Look-ups in named tables: a row name and a column name give one cell, copied from the table.

tegakop.tsv
	moti	vofa	vavobo	lop
sigug	158	45	173	234
sodo	154	62	164	220
gefud	133	224	128	81
pek	142	152	144	143

lop of sodo is 220
vavobo of gefud is 128
vavobo of pek is 144
lop of gefud is 81
vofa of gefud is 224
moti of pek is 142
vofa of pek is 152
vofa of sodo is 62
lop of pek is 143

Table kubofam
	vivu	pez	fidilug	bakiki
nuroz	-257	72	-41	-263
kudale	-838	-321	809	90
lupuli	-191	-91	-121	14

What is the vivu of kudale in kubofam?
-838
What is the fidilug of lupuli in kubofam?
-121
What is the vivu of nuroz in kubofam?
-257
What is the fidilug of kudale in kubofam?
809
What is the fidilug of nuroz in kubofam?
-41
What is the bakiki of kudale in kubofam?
90
What is the bakiki of lupuli in kubofam?
14
What is the bakiki of nuroz in kubofam?
-263
What is the pez of nuroz in kubofam?
72
What is the pez of lupuli in kubofam?
-91
What is the pez of kudale in kubofam?
-321
What is the vivu of lupuli in kubofam?
-191
Row with the largest fidilug: kudale

Table kur
,sopil,pof,tem,vusiki
rebekep,161,123,155,154
liv,150,100,186,156
ruko,101,155,149,212
kun,148,133,153,155
femasu,143,134,151,167
gadoziv,151,103,184,154
dugifas,106,53,111,160
neb,53,85,193,186
kefatur,152,121,149,151
bur,130,80,156,156
bav,148,108,179,151

pof of kefatur is 121
sopil of femasu is 143
tem of neb is 193
tem of femasu is 151
vusiki of rebekep is 154
pof of neb is 85
pof of rebekep is 123
sopil of kefatur is 152
vusiki of liv is 156
vusiki of ruko is 212
tem of dugifas is 111
pof of femasu is 134
vusiki of femasu is 167
pof of kun is 133
vusiki of bav is 151
vusiki of bur is 156
pof of bur is 80
sopil of bur is 130
vusiki of gadoziv is 154
pof of ruko is 155

Table fedo
cols = piniz, bemar, poni
peli: [127, 160, 157]
rov: [90, 115, 128]
dez: [69, 136, 106]
saposi: [196, 168, 207]
solev: [108, 141, 147]
mikubem: [231, 196, 206]
kom: [101, 128, 109]
rifine: [140, 172, 154]
rilib: [28, 84, 65]
vum: [157, 180, 171]
mipumas: [116, 160, 141]
gufuzi: [211, 206, 211]
simuro: [183, 192, 190]
kon: [150, 177, 163]

poni of gufuzi is 211
poni of mikubem is 206
piniz of mikubem is 231
bemar of peli is 160
poni of solev is 147
piniz of rilib is 28
piniz of simuro is 183
piniz of mipumas is 116

fepibap.csv
,vadofi,diti,lik,doleg,kabo,ret,kavaz,dodof
sebaz,138,193,36,122,225,197,224,125
bup,87,218,74,87,251,218,252,88
zaleke,70,126,157,83,94,121,95,83
tez,95,113,141,100,81,110,80,101
nog,84,117,146,93,84,114,84,93
ful,109,107,128,110,76,105,74,112
mib,84,118,147,93,85,114,85,93

What is the diti of tez in fepibap? 113
What is the doleg of mib in fepibap? 93
What is the doleg of tez in fepibap? 100
What is the kavaz of sebaz in fepibap? 224
What is the dodof of bup in fepibap? 88
What is the diti of zaleke in fepibap? 126
What is the doleg of sebaz in fepibap? 122
What is the lik of sebaz in fepibap? 36
What is the kabo of bup in fepibap? 251
What is the vadofi of nog in fepibap? 84
What is the diti of ful in fepibap? 107
What is the kavaz of tez in fepibap? 80
What is the diti of nog in fepibap? 117
What is the kavaz of ful in fepibap? 74

benib:
,zisuf,rere,sunenis,pon
nin,4.905,4.263,6.307,4.638
fug,1.735,7.537,7.500,2.373
zugap,3.241,5.045,7.253,3.539
fiv,1.896,7.962,7.239,2.475
ludur,1.938,6.764,7.621,2.574
vub,3.197,7.787,6.348,3.072
fita,5.999,4.494,5.427,5.219
sodu,3.703,8.124,5.864,3.522
rizad,3.581,4.749,7.108,3.766
dit,2.785,5.484,7.437,3.220
remune,3.866,4.611,6.949,3.969
mas,5.905,5.474,5.183,4.975

fug, pon: 2.373
vub, sunenis: 6.348
fita, rere: 4.494
zugap, zisuf: 3.241
nin, rere: 4.263
sodu, rere: 8.124
zugap, pon: 3.539
dit, rere: 5.484
rizad, rere: 4.749
mas, sunenis: 5.183
fiv, pon: 2.475
fug, zisuf: 1.735
zugap, rere: 5.045
mas, pon: 4.975
rizad, sunenis: 7.108
sodu, pon: 3.522
rizad, zisuf: 3.581
ludur, sunenis: 7.621
ludur, zisuf: 1.938
remune, zisuf: 3.866
Row with the largest rere: sodu

Table tisifig
,dubener,bep,ramemot,bop,laseta,vid
vima,162,185,240,136,181,168
laki,153,130,97,157,126,140
bom,181,176,3,178,68,88
pugilas,155,141,54,173,99,104

What is the dubener of vima in tisifig?
162
What is the laseta of bom in tisifig?
68
What is the dubener of laki in tisifig?
153
What is the vid of pugilas in tisifig?
104
What is the ramemot of vima in tisifig?
240
What is the bep of vima in tisifig?
185
What is the vid of vima in tisifig?
168
What is the laseta of pugilas in tisifig?
99
What is the bep of laki in tisifig?
130
What is the bop of pugilas in tisifig?
173
What is the ramemot of bom in tisifig?
3
What is the laseta of vima in tisifig?
181
What is the bep of bom in tisifig?
176
What is the ramemot of pugilas in tisifig?
54

zoz:
	tofi	dosavo	dimagig	vum
demu	2185	4020	4614	4069
zudifeg	4483	6403	5748	6325
voboze	3063	2910	3785	2918
davizib	2896	7985	6983	7988
tenak	2456	7771	6917	7787
temutu	2422	3528	4277	3559
denoner	3600	2631	3528	2607

dimagig of tenak = 6917
tofi of temutu = 2422
vum of zudifeg = 6325
dosavo of denoner = 2631
dosavo of demu = 4020
dosavo of tenak = 7771
dimagig of zudifeg = 5748
dimagig of voboze = 3785
tofi of denoner = 3600
tofi of davizib = 2896
tofi of zudifeg = 4483
dimagig of denoner = 3528
dimagig of demu = 4614
dosavo of voboze = 2910
dosavo of temutu = 3528
tofi of tenak = 2456
dimagig of davizib = 6983
dimagig of temutu = 4277

nuva =
	ferub	mero	tovel	dako	von	dof	momomo	banu
dapakas	43179	84346	91115	64168	65198	77584	51736	87727
vek	36871	86297	95601	62903	67786	77133	49224	86568
zufeda	33045	90868	98004	61580	70670	76154	49711	84054
zotavat	89558	39806	37358	72807	67050	48422	70991	12842
kitobab	88466	39738	40578	67422	64076	52663	74780	23731
pefos	90186	40019	35096	78656	69693	45573	66706	5526
leza	81203	51404	53436	58721	58728	67406	81566	61591
giv	39884	84943	93555	63684	66381	77401	50242	87258
vifasu	90037	40146	35521	77668	69206	45902	67335	6371

zufeda, mero => 90868
leza, ferub => 81203
zotavat, momomo => 70991
zufeda, dako => 61580
vek, momomo => 49224
vifasu, dako => 77668
zotavat, dof => 48422

